Below is a small trained network, with its code and all its weights. Each question gives an input and a class and asks what happens when units are switched off, that is, made to give their printed mean instead of their output.

import numpy as np


def w(rows, s, z=0):
    codes = np.array(rows[::2]) - 128.0
    scale = np.full(codes.shape[1], s)
    scale[-1] = z or s
    return codes * scale


def norm(h):
    return h / np.sqrt((h * h).mean(-1, keepdims=True) + 1e-5)


def f(y):
    return y / 2 * (1 + np.tanh(0.7978845608 * (y + 0.044715 * y**3)))


def log_softmax(a):
    a = a - a.max(-1, keepdims=True)
    return a - np.log(np.exp(a).sum(-1, keepdims=True))


def net(x, mask):
    res = np.array(x, float).reshape(1, 7) / 4 @ E
    u = 0
    for l in range(2):
        y = f(norm(res) @ A[l][:, :-1].T + A[l][:, -1])
        res = res + np.where(mask[u : u + 8], y, B[l][:, -1]) @ B[l][:, :-1]
        u += 8
    return log_softmax(norm(res)[-1] @ U[:, :-1].T + U[:, -1])


A, B = {}, {}
E = w([
[120,147,133,133,135,141,107,117],'x0',
[132,116,131,122,120,120,135,126],'x1',
[1,159,210,41,169,103,192,52],'x2',
[128,89,88,89,209,2,10,131],'x3',
[148,100,150,100,120,134,132,130],'x4',
[129,141,117,132,146,124,141,155],'x5',
[37,61,56,82,69,199,83,199],'x6',
],0.0081)
A[0] = w([
[70,125,134,7,224,47,95,112,5],'L0N0',
[71,55,72,139,106,171,71,196,90],'L0N1',
[229,122,173,254,103,186,124,168,159],'L0N2',
[210,128,93,180,58,231,148,165,97],'L0N3',
[87,122,135,78,159,199,130,179,13],'L0N4',
[212,68,96,185,148,62,14,173,7],'L0N5',
[147,109,157,187,96,163,111,160,91],'L0N6',
[111,41,121,166,182,143,78,155,3],'L0N7',
],0.0069,0.0028)
B[0] = w([
[110,70,134,234,94,105,104,181,230],'L0N0',
[126,149,162,118,2,134,137,201,227],'L0N1',
[114,68,179,147,192,66,108,155,255],'L0N2',
[33,96,123,181,141,31,60,129,250],'L0N3',
[92,119,91,128,148,105,153,131,153],'L0N4',
[152,187,113,10,138,186,202,49,235],'L0N5',
[117,126,118,88,123,123,69,81,155],'L0N6',
[154,176,91,158,50,96,142,150,141],'L0N7',
],0.0093,0.0055)
A[1] = w([
[160,94,133,219,164,71,120,113,69],'L1N0',
[148,143,31,40,98,229,96,184,11],'L1N1',
[222,130,180,138,197,51,74,132,157],'L1N2',
[114,165,213,162,156,130,203,122,171],'L1N3',
[255,179,95,91,205,119,170,48,160],'L1N4',
[92,68,52,135,120,117,65,161,170],'L1N5',
[18,97,47,52,85,235,169,167,20],'L1N6',
[135,132,123,82,109,165,107,81,4],'L1N7',
],0.009,0.0035)
B[1] = w([
[157,129,167,135,180,150,192,95,214],'L1N0',
[189,179,111,130,127,164,164,62,186],'L1N1',
[116,119,147,191,162,120,153,87,249],'L1N2',
[224,162,75,89,84,145,150,118,217],'L1N3',
[23,91,107,100,53,159,36,248,224],'L1N4',
[127,163,124,49,121,183,120,155,238],'L1N5',
[145,108,168,199,226,68,133,92,254],'L1N6',
[126,101,159,170,110,91,164,151,121],'L1N7',
],0.012,0.0072)
U = w([
[152,128,175,208,229,83,168,71,25],'0',
[36,107,107,117,111,114,21,213,253],'1',
[253,216,54,71,78,159,153,106,94],'2',
],0.016,0.0013)

Each question gives the input, the list of numbers given to net, and the class t.
The units are the neurons (one row each of A and B). Each row of codes is followed by its name. A weight is (code - 128) times the scale printed after its matrix; where a second scale follows, it is the last column's (A, B and U).
mask holds one flag per neuron, layer by layer. A switched-off neuron (its flag False) gives its mean, the last column of its row in B, instead of its output. The means were averaged over made-up inputs and are rounded, as every weight is.
A unit's drop is (log p(t) with every unit on - log p(t) with that unit switched off) / (log p(t) with every unit on - log p(t) with every unit switched off).
The circuit of an input: a set's keep is (log p(t) with only the set's units on - log p(t) with every unit switched off) / (log p(t) with every unit on - log p(t) with every unit switched off). Starting from the 12 units with the biggest drops (on a tie, the unit counted first), units are removed one at a time, each time the one whose removal leaves the highest keep (on an exact tie, the one counted first), for as long as the keep stays at least 0.8.
circuit, biggest first: the units of the circuit, biggest drop first
unit that matters most: the unit with the biggest drop
top k neurons: the k neurons with the biggest drops, biggest first
k most important neurons of layer l: the k neurons of layer l with the biggest drops, biggest first
drop when u is switched off: that unit's drop, to one decimal
input [-3,-8,-6,-3,7,-6,0], class 0: 3 most important neurons of layer 1	L1N4, L1N0, L1N2
input [-8,4,-5,-8,-8,0,-1], class 0: top 3 neurons	L1N4, L1N0, L0N2
input [1,0,3,0,8,-3,-2], class 2: top 4 neurons	L1N3, L0N3, L0N2, L1N6
input [1,5,8,0,6,8,7], class 0: unit that matters most	L1N6
input [0,-4,5,0,-7,0,4], class 0: top 4 neurons	L1N6, L0N3, L1N4, L0N2
input [-7,5,3,0,5,1,6], class 0: 2 most important neurons of layer 1	L1N6, L1N4
input [-5,-1,1,-4,0,-7,5], class 0: top 2 neurons	L1N6, L1N4
input [-3,-3,-7,2,-3,-8,-3], class 1: circuit, biggest first	L0N5, L1N4
input [-5,4,5,0,-4,0,-8], class 2: 3 most important neurons of layer 1	L1N3, L1N6, L1N4
input [-6,-8,-4,2,-2,-4,-3], class 1: circuit, biggest first	L1N4, L0N5
input [-7,-3,-5,-7,7,-1,1], class 1: 2 most important neurons of layer 1	L1N6, L1N5
input [-1,5,5,0,-4,-7,5], class 0: top 3 neurons	L1N6, L0N3, L1N4
input [-2,2,-8,4,-4,8,-6], class 1: circuit, biggest first	L1N4, L0N5
input [7,-4,-5,1,5,8,2], class 2: unit that matters most	L0N5
input [-8,3,6,0,-2,6,0], class 2: top 2 neurons	L1N3, L1N6
input [6,4,1,-8,3,4,4], class 0: top 3 neurons	L1N6, L1N4, L0N0
input [0,-6,2,0,5,7,3], class 0: top 2 neurons	L1N6, L0N3
input [1,-4,-7,1,7,6,-3], class 1: 2 most important neurons of layer 0	L0N5, L0N0
input [4,-4,1,-4,6,4,8], class 0: 3 most important neurons of layer 1	L1N6, L1N4, L1N1
input [8,-1,-7,3,2,4,-8], class 1: circuit, biggest first	L1N4
input [4,0,-6,3,3,-8,-4], class 1: drop when L1N4 is switched off	2.5
input [8,-5,4,-2,7,4,-7], class 2: drop when L1N3 is switched off	1.3
input [8,-8,7,-8,-7,-3,8], class 0: drop when L1N6 is switched off	0.6
input [4,5,7,0,8,2,8], class 0: drop when L1N7 is switched off	0.0
